Each row has a class, written after it.
[ -8  -7  45  40 -10 -17 -38  20  -8 -31   0 -20 -17   5 -53 -39 -39  24
 -34  24 -11  -1  31 -27   8   4  16   0 -30  29  -7 -10 -40 -55] | X
[-11 -12  42 -22 -53  48 -12  32 -49 -12  15  62  26  -3 -19  31 -23  12
 -20   8 -26   8  78  41  31  41  59   5 -24   4 -22  -3  -6 -10] | N
[ 19  -9 -26  -7  29  57  62  28  52  -2 -69   5  42  22  58  19 -12  10
 -38 -10  20  26   3 -14   9  -9 -78 -21 -27 -18 -13  41  53  -4] | C
[ 11 -13  40  -2 -13 -10  10  -5 -32 -11   2 -28   1 -47 -22   5 -35  -6
 -17  12  -3   5 -38  36 -23 -22  21  36 -29  20  -4 -12 -36  59] | S
[ 11 -25 -28   0  20  55  33  47  30 -18  13  -8  40 -39  26  -8 -21  22
 -21 -28 -19  27  -5  -3   2   9  -9  -4  -8  -6 -17  41 -16 -11] | Y
[-83 -16 -48  45 -10 -61 -31  27  -2 -18 -25  39 -22  -6   1   8 -35   9
  -3  20  21  37  26 -49  28  15 -16 -16 -13 -21  23  25  43 -91] | N
[ 14  -5 -13  29  -5   1 -16  27  15 -34  -3 -11   9 -18   1  13   2  -8
 -31  38 -11   9  15  -3  29   0  -3 -19 -14  20 -16 -14 -33 -32] | Y
[-32 -29 -50 -56  -2  46  62  -3  33  24 -40  -4  30  22 -14 -17  11  -7
   1  15  21  12  -3  23  20  42 -18 -22  -5  -4  38  15 105  -7] | Y
[ 21 -25 -24   1   5  62  21  28   5 -10  -9 -47  45  15  -2 -11 -20  19
 -37 -24 -45   0  -9  24  -7  51 -13 -14 -38  33  -1  23 -27  -5] | X
[-30  21   4  -8  -9  17  -7  -6   5  -8  24  24  -7 -29  13 -52   8 -24
   7  25 -20  24 -11  -2 -42  10 -24   0  -2  31   7   6   1 -46] | X
[-57 -25 -11  12  19  38 -19 -35  48 -25  -9  38 -22   4 -15  -8  -5  17
 -32   8  22  31  -2  50  16 -25   7   5  19 -30   2   9  43 -56] | X
[-15  -8 -31  -8   8   6  28  -5 -10  12 -30  -9 -19  32 -14 -20   9  -5
   8 -16  -7 -16  -9 -16  -1  10   1  11   2  16  22  36  44 -27] | N
[  5   1  31  55   4 -63  -5  17  45 -25 -43  -2  -5  17 -57 -10 -12  19
 -29  36  45  19   3 -67  18 -13  18  13 -51 -15 -10 -20 -25 -55] | Y
[ 12   0 -33   7  -2 -47 -36  -6  43  23   8 -23 -12  25 -31 -16  14   0
  -2   7  18   4   2 -32 -12  -1 -28   1 -14 -15  16 -38  -9  -1] | M
[  3  -8  11  30 -62  27  24  45 -22 -43  -3  79   0 -47 -35  43  -9 -25
 -49  19 -21  64   2  54  13   6   9 -34  -4  -5 -27 -11 -25  22] | X
[ 21 -26 -12   5 -20  42  33  22  20 -44 -43   8  23   6   8  33  10   8
 -59  15   3   7  30 -12 -25  -3 -76  -9 -57   2 -10  -7 -14   3] | N
[ 52 -13  45   6 -20  49   4  20   6 -30  19  33  25 -32  21   2 -48   2
 -16 -26 -31  18   1  -1   5 -18 -16  -3  -8   3 -10  44 -38   3] | U
[ 36  11  22 -50   5  19 -17 -35  30 -25   7  18 -14 -76   1 -26 -13 -10
 -29  43 -20  11  20  10 -26 -56  19  34  -7   5 -51  -4 -64  24] | Y
[-35 -20 -26 -50  -1  10  27  15 -59  31   8  -8  -6   9  54 -15   1  -1
  10 -27  -7  -3  37   8  -3  19 -60   2  -2  -8 -17   3  24  30] | S
[-25  -2 -46  46  21   0 -15  19  11 -62 -18 -35  25 -15   6  16 -34  18
 -29  -2  -3  -1  -1  -4 -10  -5 -22 -17 -18  -6   8  10 -12 -42] | J
[-28  -8  55  15 -38  74  -4  30 -24 -40  13  10  72   4  -7  26 -22  23
 -32  36  -7  16  30  67   2  78   2 -33 -25  39   1 -42 -24  -4] | C
[-18  -8 -17 -10 -17  36   3  40   1   6  -5  13  19 -15  -8  29 -62 -30
 -20  15   4   8  14  20   5  13   4 -28 -19  -5  -7   0   8   1] | N
[ 41 -25   3   6   3  40  -4  -9  47   3  20   4  28  25  17  -1  13   4
  -2 -22  -3 -17  29   0  -9   1 -85 -21 -18 -14  -8   4  11 -51] | S
[ 11 -37 -10  -9  35  14  17 -16  19  -1  -8  -4   5 -40  40 -21  51 -20
  -8 -26 -11  30  -5  46   2  -1 -47  -2 -13 -10 -39   7   5  31] | U
[114 -15  15 -11 -13  75  -8  -8  65 -18   2 -20  36   8   9  26  26  25
 -31   9 -25 -37  10 -11  10 -32  10   4   7  20  10  23   8   2] | U
[  1 -29 -25   6 -38  -7 -11  19 -24 -10  -2  -1   4  -4  -4  61 -50  32
 -39   9  -3   6 -17  11  11   8  -1   0  -7  -4  10  -1 -42  37] | M
[ 14   4  12  27   8   0 -45  31   3 -20  53 -41  32 -21 -27 -18  -3  30
  -4 -19 -28 -27  52 -23  -7  -3  44  -1 -11  -4 -15 -14  -9 -45] | J
[-25   4  26   5  -5  37  27  33  17  -3 -37   1  10  29 -46  -1 -75   5
 -32  40  18  15   0  14 -20  25  22  -1 -32  15  -6   1 -24 -14] | J
[-16  -9 -22 -24  11  74  35  25  52 -12  10  11  50 -25  16 -27 -24  -5
 -32   1 -16  -2  44   4 -22 -26 -17  14 -39  -2 -31  26  23 -64] | C
[ 17  -5 -46 -45  -6  -9  39  12 -33  53 -33 -28  -5  40  31  20 -13 -16
  12 -23   8 -22 -13 -20  24 -11 -20  -3   5 -13  17  24  67  47] | S
[ 29  19  87  50  -9 -21 -57 -41  11 -40  -5  27 -13   8  16  32  27  17
 -12  40  -1  28  -9  31  15 -30  -6  31  -9  24  38 -11  -5 -20] | J
[ 20 -15  -2   7  12  66  27  26  30   1 -19   1   5  28   3  -6   8   4
 -43  -9  -5  25 -17  -7 -17  -4 -29 -24 -15  -6 -21   7  -4   8] | X
[ 11  -4 -44  19  11  47  42  52  26 -39 -55 -26  42  56   6   5   4 -11
 -26  -9  25  14  12  -7  15  23 -41 -31 -44  -7  -8  -9   4 -17] | S
[ 51  -6  42   7  21  20 -16  -6  16 -31   6 -24   7  14  53 -13  32   3
 -14 -14 -19  -1  25   9  -6 -44 -74   6 -34  14  -3   6 -28  -8] | J
[ 76 -28   9 -34  -2 -14  -3 -13  19   5  -9 -25 -18 -34  13 -23  50 -20
 -11  10 -22   3   4 -11   1 -68 -37  18 -32   9   8  17   4  49] | Y
[-24 -29 -26  33  -1  -4  30  39  -3 -13 -10 -16  23 -41 -68   3   1  -4
 -50  11  11  -9  29  -4 -36  34 -27 -25 -55 -20 -69 -52 -14 -16] | M
[-22   8  -7 -31  -1 -11   8 -15  -3   3  -1  16  28  -9  73 -13   5   1
  22   4  -7   1   0  -6   5   5 -24   2 -12  16   2  36  18 -52] | C
[ 33 -37  -3 -19 -13  24  41  -4  23  32  10  22  22  -3  12  26 -21  26
 -13 -42 -14  -6 -24  -3   3  -6  12  16   1 -27 -20  47   0  12] | U
[-39   5 -34  32 -33 -39 -17   0 -42 -42   7  -8   6 -22 -46  42  15  17
 -29   8  -8   3  19  33 -15  22  16  -4   6 -14   9 -59  -8  34] | J
[ 14 -18 -40 -21  -5  29  42   7  22  19  11  14  29  -6  35  42  -5 -18
   7 -37   8 -22  -5  14  11   2 -54 -40  18 -24  -6  21  46 -18] | N
[ 43   1  24  43  46 -15   7  13  39   0 -41  -7 -12   6   6  11 -35  31
 -19 -47  30  24  -4 -32  -1  -9 -69  11   1 -26   2  25   0  21] | N
[ 27  52  16  -4  21  18  26   0  12  -9  19   8   6 -48  37 -15  -8 -48
  -8  13 -31  10 -11 -19   6 -28   7   9  16  41 -43  -5   2 -23] | N
[ 32  12  -3  58  52  40   8   9  78 -37 -10 -22  53 -22   1 -13 -16  23
 -32 -25  -4  -3   2 -22 -24  -7 -44  -3 -15  -4 -20  20   7 -67] | C
[-18   8  -8  30  10  19  51  51  21  23 -16  11  50  68  -7  25 -23  25
 -28 -49  14  11  16 -38  -4  27 -13   1 -49 -51 -18  -3  33 -37] | J
[ 37  -2 -35 -11   0  36  68   4  16 -15 -43  34  15 -44   8  19  -5  10
 -33   2 -20  10   4  15 -25  36 -59   6  -5  12 -44  39 -12  -5] | M
[ 24  10  -9  -7 -19  18 -46  12  11 -29 -20 -44  28 -15 -32   8 -19  24
  -1  53  13 -43  16   4 -26  17  37 -19   6  35  38   1  -9  -2] | C
[ 30 -19  -5  37  17   2 -44  -2  28 -35 -30 -11 -20   5   7 -27  40  12
   5   3  18  18 -37 -58 -38 -17 -35 -36   6 -12  20  22 -21  10] | U
[-24  -6  17   6  41  70  38  27  49  -5   4 -37  32  16 -32 -25 -71  48
 -40 -19   7   1  24  24 -22  23  -1  29  -5   4 -12   2  -5 -23] | J
[ 15 -20 -24 -26 -17  29  -3   4   0  24  19 -31   9  14   2  -5  10  20
 -13  -3 -29 -37  35 -16  10  -1  10  26  11  17  30  12  57   4] | U
[ 76  -4  34 -39  -5  -7 -16 -13  42  15   1 -10 -12 -53 -26 -23 -16   6
 -18  46 -12   5   1 -18 -21 -31  27  23 -17  23 -35   2 -48  30] | M
[ -3 -38 -48  35  44  64  19  21  63 -69 -34 -11  40  -7  -5   6 -26  26
 -45 -34   6   3  36  49  35  -1 -38   8 -24 -22  -2  44   8 -73] | Y
[ 29 -33 -30  -5   6  71   0  27   6  21 -36   5  24  38  -1  13 -25  17
  -8 -29 -11 -24  22  -9   2  45 -10 -40  -1 -20  -8  59  25 -10] | U
[ -6   4 -24 -48   2  43  37 -10  -8  18  19 -31  24  14   7 -42  36  -5
 -12 -19 -27 -34   9 -25 -28   3 -12  -6 -14   7 -15 -15  52 -14] | X
[-11 -33 -26 -24 -39   2  28  67 -73  11  -8 -28  -4   6 -18  11 -18  17
   6  -9  13 -27  18 -12 -19  23  10 -13  -6  -4   1   9 -14  49] | S
[ 65  -1 -12 -18 -13  79  41  21  50  23 -11  56  18  32  14  37  -6   7
 -31 -30 -20  19  18 -18  -5  -5 -27  -1   3 -22 -14  36  17  12] | N
[ -5 -13 -30  12 -45 -42  55  28 -32 -31 -76  27   3 -18  -9  41 -32  30
 -34  15  10  10   3 -34   1  29 -14  16 -28  -2   5  37  -5  14] | U
[ -7  15  -1  64  35 -31  17  21  25   4 -31   2   7  -3  -4 -10  30 -17
 -17  -6  -2  41  -7  -6  28  -8   0  18 -23   4 -11   4  54 -38] | C
[-11  -9  -8 -49 -54  -1  25 -13 -10 -11  -4  27  36 -36  37  24  -6  24
   4  43 -11  10   4  24  12  34  -4 -14  12  35  23  21  19  -7] | C
[  1   5  -5 -29 -26  12 -39  -3 -20   4   6  20 -30   6  25  30 -28   6
 -23  23 -13   8  24  -8   7 -30   8  17  19   4  17  -2  -6  41] | N
[-27 -18 -84   9   6  -6  28   9  58  -8 -20  -9  14  19   8  11 -13  37
 -17 -18  17 -16  10 -23  13 -26 -23  16  12 -22  30  43  54 -67] | C
[-10   5 -36 -38  30  38  55  37  31  24 -16  -3  19  22  69   4 -35  11
 -13 -26   2  37  -6  -2  11  -8 -15   9   0 -17 -18  37  14  11] | J
[ 52   2 -14   8  44  80 -29   1  96 -16 -32  -7  42  35 -31 -27 -34  15
 -34 -12  -5  15  43  -3  -7  28 -34 -15 -32 -22  -6  14 -15 -32] | Y
[ 36 -11   2 -37   7  72 -28   1   7  -9   2  23  18 -32  72   8  39  -3
 -11  15 -33   2  56   6 -12  -6 -43  -9 -16  13 -16  28  32 -12] | N
